Below is a small trained network, with its code and all its weights. Each question gives an input and a target symbol and asks what happens when units are switched off, that is, made to give their printed mean instead of their output.

import numpy as np


def w(rows, s, z=0):
    codes = np.array(rows[::2]) - 128.0
    scale = np.full(codes.shape[1], s)
    scale[-1] = z or s
    return codes * scale


def f(y):
    return np.maximum(y, 0)


def softmax(a):
    e = np.exp(a - a.max(-1, keepdims=True))
    return e / e.sum(-1, keepdims=True)


def log_softmax(a):
    a = a - a.max(-1, keepdims=True)
    return a - np.log(np.exp(a).sum(-1, keepdims=True))


def net(x, mask):
    ids = ['βδεζθμπφ'.index(c) for c in x.split()]
    T = len(ids)
    res = E[ids] + P[:T]
    r = res
    for j in range(2):
        rows = slice(4 * j, 4 * j + 4)
        q, k, v = (r @ M[0][rows].T for M in (Q, K, V))
        z = softmax(np.where(np.tri(T) > 0, q @ k.T / 4**0.5, -1e9)) @ v
        o = O[0][rows]
        res = res + np.where(mask[j], z, o[:, -1]) @ o[:, :-1]
    y = f(res @ A[0][:, :-1].T + A[0][:, -1])
    res = res + np.where(mask[2:10], y, B[0][:, -1]) @ B[0][:, :-1]
    return log_softmax(res[-1] @ U[:, :-1].T + U[:, -1])


Q, K, V, O, A, B = {}, {}, {}, {}, {}, {}
E = w([
[161,71,107],'β',
[176,174,113],'δ',
[3,159,122],'ε',
[176,65,37],'ζ',
[145,118,142],'θ',
[94,200,131],'μ',
[76,184,182],'π',
[12,23,157],'φ',
],0.017)
P = w([
[232,237,215],'0',
[77,75,8],'1',
[82,96,25],'2',
[72,103,22],'3',
[103,182,143],'4',
[140,140,121],'5',
[123,120,110],'6',
[124,105,100],'7',
[112,129,96],'8',
],0.011)
Q[0] = w([
[164,162,60],'head 1',
[82,103,49],'head 1',
[78,121,178],'head 1',
[135,86,156],'head 1',
[3,150,83],'head 2',
[100,45,162],'head 2',
[220,186,117],'head 2',
[128,102,104],'head 2',
],0.014)
K[0] = w([
[150,110,168],'head 1',
[225,175,241],'head 1',
[149,158,93],'head 1',
[90,193,102],'head 1',
[206,122,179],'head 2',
[87,146,215],'head 2',
[186,165,105],'head 2',
[136,74,2],'head 2',
],0.0094)
V[0] = w([
[207,156,130],'head 1',
[200,27,93],'head 1',
[132,146,5],'head 1',
[125,82,228],'head 1',
[180,66,57],'head 2',
[176,177,130],'head 2',
[130,188,121],'head 2',
[47,117,137],'head 2',
],0.014)
O[0] = w([
[252,95,128,244],'head 1',
[133,2,168,1],'head 1',
[138,103,68,80],'head 1',
[98,164,232,116],'head 1',
[177,144,147,154],'head 2',
[208,67,83,163],'head 2',
[189,138,62,158],'head 2',
[145,199,140,93],'head 2',
],0.0095,0.0064)
A[0] = w([
[147,167,83,58],'neuron 1',
[119,217,63,243],'neuron 2',
[175,254,95,71],'neuron 3',
[103,208,68,209],'neuron 4',
[180,183,109,146],'neuron 5',
[42,94,3,252],'neuron 6',
[60,128,185,227],'neuron 7',
[111,200,79,149],'neuron 8',
],0.0089,0.0039)
B[0] = w([
[103,164,77,175],'neuron 1',
[226,44,143,251],'neuron 2',
[86,128,106,240],'neuron 3',
[1,107,135,232],'neuron 4',
[98,155,153,203],'neuron 5',
[191,188,192,217],'neuron 6',
[96,81,116,165],'neuron 7',
[56,140,176,209],'neuron 8',
],0.0072,0.014)
U = w([
[160,89,222,253],'β',
[195,190,115,38],'δ',
[97,140,114,43],'ε',
[115,39,102,87],'ζ',
[205,205,250,212],'θ',
[125,174,66,190],'μ',
[174,255,231,8],'π',
[90,58,223,79],'φ',
],0.007,0.0032)

Each question gives the input, a string of symbols that net reads in full, and the target symbol t.
The units are the heads (4 rows each of Q, K, V and O) and the neurons (one row each of A and B). Each row of codes is followed by its name. A weight is (code - 128) times the scale printed after its matrix; where a second scale follows, it is the last column's (O, A, B and U).
mask holds one flag per unit, heads first, then neurons. A switched-off unit (its flag False) gives its mean, the last column of its rows in O or B, instead of its output. The means were averaged over made-up inputs and are rounded, as every weight is.
A unit's drop is (log p(t) with every unit on - log p(t) with that unit switched off) / (log p(t) with every unit on - log p(t) with every unit switched off).
The circuit of an input: a set's keep is (log p(t) with only the set's units on - log p(t) with every unit switched off) / (log p(t) with every unit on - log p(t) with every unit switched off). Starting from all 10 units, units are removed one at a time, each time the one whose removal leaves the highest keep (on an exact tie, the one counted first), for as long as the keep stays at least 0.8.
units of the circuit, in order: the units of the circuit, biggest drop first
most important unit: the unit with the biggest drop
k most important neurons: the k neurons with the biggest drops, biggest first
heads that matter: for each layer, one digit per head in row order, 1 if its drop is at least 0.15 and else 0, layers parted by /
drop of u: that unit's drop, to one decimal
input μ π μ π μ π π, target μ: most important unit : head 1
input π μ β θ, target π: heads that matter : 10
input ζ μ θ π, target ζ: heads that matter : 11
input μ δ δ μ ε ε δ, target μ: heads that matter : 10
input δ φ μ, target δ: 2 most important neurons : neuron 4; neuron 6
input β μ ζ, target β: units of the circuit, in order : head 1; head 2
input μ ζ μ μ φ φ φ φ μ, target φ: units of the circuit, in order : head 1; neuron 4; neuron 8
input π ε μ δ, target π: heads that matter : 10
input ε ε μ ε μ, target ε: units of the circuit, in order : neuron 4; head 1
input θ ζ θ, target θ: units of the circuit, in order : head 1; neuron 4
input φ β θ, target φ: 2 most important neurons : neuron 7; neuron 6
input δ μ θ, target δ: 2 most important neurons : neuron 4; neuron 8
input φ π ε ε, target φ: units of the circuit, in order : head 1; neuron 7
input φ δ μ μ μ θ, target μ: units of the circuit, in order : head 1
input ε φ π, target ε: 2 most important neurons : neuron 4; neuron 3
input φ θ φ β ε π ζ ζ, target φ: 2 most important neurons : neuron 6; neuron 7
input β β μ, target β: 3 most important neurons : neuron 4; neuron 3; neuron 1
input ε φ ζ, target ε: 3 most important neurons : neuron 4; neuron 3; neuron 8
input π μ ε ζ ζ, target π: drop of neuron 5 : 0.1
input φ μ μ θ, target φ: drop of head 1 : 1.0
